Here is a tiny trained network, its code and every weight. The questions are about switching its units off for an input and a class, where a switched-off unit gives its printed mean instead of its output.

import numpy as np


def w(rows, s, z=0):
    codes = np.array(rows[::2]) - 128.0
    scale = np.full(codes.shape[1], s)
    scale[-1] = z or s
    return codes * scale


def norm(h):
    return h / np.sqrt((h * h).mean(-1, keepdims=True) + 1e-5)


def f(y):
    return y / 2 * (1 + np.tanh(0.7978845608 * (y + 0.044715 * y**3)))


def log_softmax(a):
    a = a - a.max(-1, keepdims=True)
    return a - np.log(np.exp(a).sum(-1, keepdims=True))


def net(x, mask):
    res = np.array(x, float).reshape(1, 8) / 4 @ E
    u = 0
    for l in range(2):
        y = f(norm(res) @ A[l][:, :-1].T + A[l][:, -1])
        res = res + np.where(mask[u : u + 6], y, B[l][:, -1]) @ B[l][:, :-1]
        u += 6
    return log_softmax(norm(res)[-1] @ U[:, :-1].T + U[:, -1])


A, B = {}, {}
E = w([
[125,133,129,130,132,132,125],'x0',
[128,130,128,127,126,132,125],'x1',
[137,128,3,166,83,99,45],'x2',
[130,127,127,135,134,122,130],'x3',
[128,127,129,125,123,133,125],'x4',
[131,99,229,103,141,82,22],'x5',
[128,134,128,134,133,124,130],'x6',
[209,126,71,78,191,147,89],'x7',
],0.0035)
A[0] = w([
[102,119,3,204,74,145,117,6],'0.n1',
[57,109,164,177,96,153,229,214],'0.n2',
[143,133,74,97,113,98,118,134],'0.n3',
[144,91,130,187,65,62,66,81],'0.n4',
[139,135,109,109,109,43,6,5],'0.n5',
[118,109,244,89,160,91,85,53],'0.n6',
],0.005,0.0021)
B[0] = w([
[164,125,194,44,103,3,131,187],'0.n1',
[217,75,132,197,103,134,81,253],'0.n2',
[170,131,161,184,176,137,128,140],'0.n3',
[72,182,193,115,132,188,116,157],'0.n4',
[125,38,65,199,151,168,136,169],'0.n5',
[180,183,85,103,80,49,137,182],'0.n6',
],0.0049,0.0047)
A[1] = w([
[206,120,65,37,137,33,42,168],'1.n1',
[103,72,161,251,74,161,171,38],'1.n2',
[53,127,156,166,44,8,76,250],'1.n3',
[188,106,255,94,137,77,98,103],'1.n4',
[74,173,169,117,6,2,212,35],'1.n5',
[217,113,121,81,161,120,233,222],'1.n6',
],0.005,0.0021)
B[1] = w([
[154,146,167,134,84,107,223,237],'1.n1',
[169,200,96,7,151,50,204,192],'1.n2',
[71,145,148,109,197,203,85,253],'1.n3',
[149,117,5,154,107,112,160,198],'1.n4',
[194,37,99,224,137,154,54,202],'1.n5',
[2,157,162,82,153,162,92,232],'1.n6',
],0.0055,0.005)
U = w([
[165,153,120,84,117,92,237,104],'0',
[168,75,116,225,116,123,67,47],'1',
[2,155,160,104,172,199,88,249],'2',
],0.011,0.0011)

Each question gives the input, the list of numbers given to net, and the class t.
The units are the neurons (one row each of A and B). Each row of codes is followed by its name. A weight is (code - 128) times the scale printed after its matrix; where a second scale follows, it is the last column's (A, B and U).
mask holds one flag per neuron, layer by layer. A switched-off neuron (its flag False) gives its mean, the last column of its row in B, instead of its output. The means were averaged over made-up inputs and are rounded, as every weight is.
A unit's drop is (log p(t) with every unit on - log p(t) with that unit switched off) / (log p(t) with every unit on - log p(t) with every unit switched off).
The circuit of an input: a set's keep is (log p(t) with only the set's units on - log p(t) with every unit switched off) / (log p(t) with every unit on - log p(t) with every unit switched off). Starting from all 12 units, units are removed one at a time, each time the one whose removal leaves the highest keep (on an exact tie, the one counted first), for as long as the keep stays at least 0.8.
units of the circuit, in order: the units of the circuit, biggest drop first
top k neurons: the k neurons with the biggest drops, biggest first
k most important neurons of layer l: the k neurons of layer l with the biggest drops, biggest first
drop when u is switched off: that unit's drop, to one decimal
input [1,4,0,-2,-6,2,-3,5], class 0: units of the circuit, in order -> 1.n1
input [5,3,0,-3,-1,8,-8,4], class 0: units of the circuit, in order -> 0.n6, 1.n1
input [-3,5,8,-7,7,-3,6,4], class 0: units of the circuit, in order -> 0.n1, 1.n1
input [0,2,-6,5,-6,2,-7,-1], class 1: units of the circuit, in order -> 1.n5, 0.n6, 1.n2
input [1,-7,1,8,1,-5,-4,0], class 1: units of the circuit, in order -> 0.n1, 1.n5
input [-8,1,-8,7,-7,-1,8,2], class 2: 2 most important neurons of layer 1 -> 1.n6, 1.n1
input [5,2,-5,-3,-7,0,-5,6], class 2: top 4 neurons -> 1.n6, 0.n1, 0.n2, 1.n2
input [-2,-3,1,3,-6,5,7,0], class 2: 3 most important neurons of layer 0 -> 0.n2, 0.n4, 0.n1
input [1,-7,4,-6,3,2,0,-1], class 2: top 2 neurons -> 0.n2, 0.n4
input [1,0,3,-1,0,-5,2,-4], class 1: units of the circuit, in order -> 0.n1, 1.n5
input [1,0,1,1,-7,-4,-6,-7], class 1: top 3 neurons -> 1.n5, 0.n1, 0.n5
input [7,6,-5,-3,6,3,-5,8], class 0: top 2 neurons -> 1.n3, 1.n1
input [0,1,6,0,-3,-6,3,3], class 0: top 2 neurons -> 1.n1, 0.n1
input [6,-1,2,-8,-3,-5,-5,-5], class 1: units of the circuit, in order -> 1.n5
input [8,2,6,4,-1,-1,-4,2], class 0: top 2 neurons -> 1.n1, 0.n1
input [-3,8,0,-5,-2,-6,-3,2], class 2: 2 most important neurons of layer 0 -> 0.n6, 0.n2
input [7,2,0,8,-4,-7,-6,5], class 2: top 2 neurons -> 1.n6, 0.n6
input [-5,7,8,3,-4,7,1,-4], class 2: 2 most important neurons of layer 0 -> 0.n4, 0.n2
input [-4,-6,6,1,-1,-2,-4,5], class 0: 2 most important neurons of layer 0 -> 0.n1, 0.n2
input [5,-8,4,3,1,5,1,-7], class 2: units of the circuit, in order -> 1.n3
input [8,-1,-3,-3,5,8,-4,3], class 0: drop when 0.n6 is switched off -> 0.1
input [1,5,-4,0,-8,-8,-1,7], class 2: drop when 1.n6 is switched off -> 0.3
input [0,-6,3,-6,0,-2,3,4], class 0: drop when 1.n1 is switched off -> 0.4
input [5,-1,-4,5,2,-7,-4,8], class 2: drop when 1.n6 is switched off -> 0.2
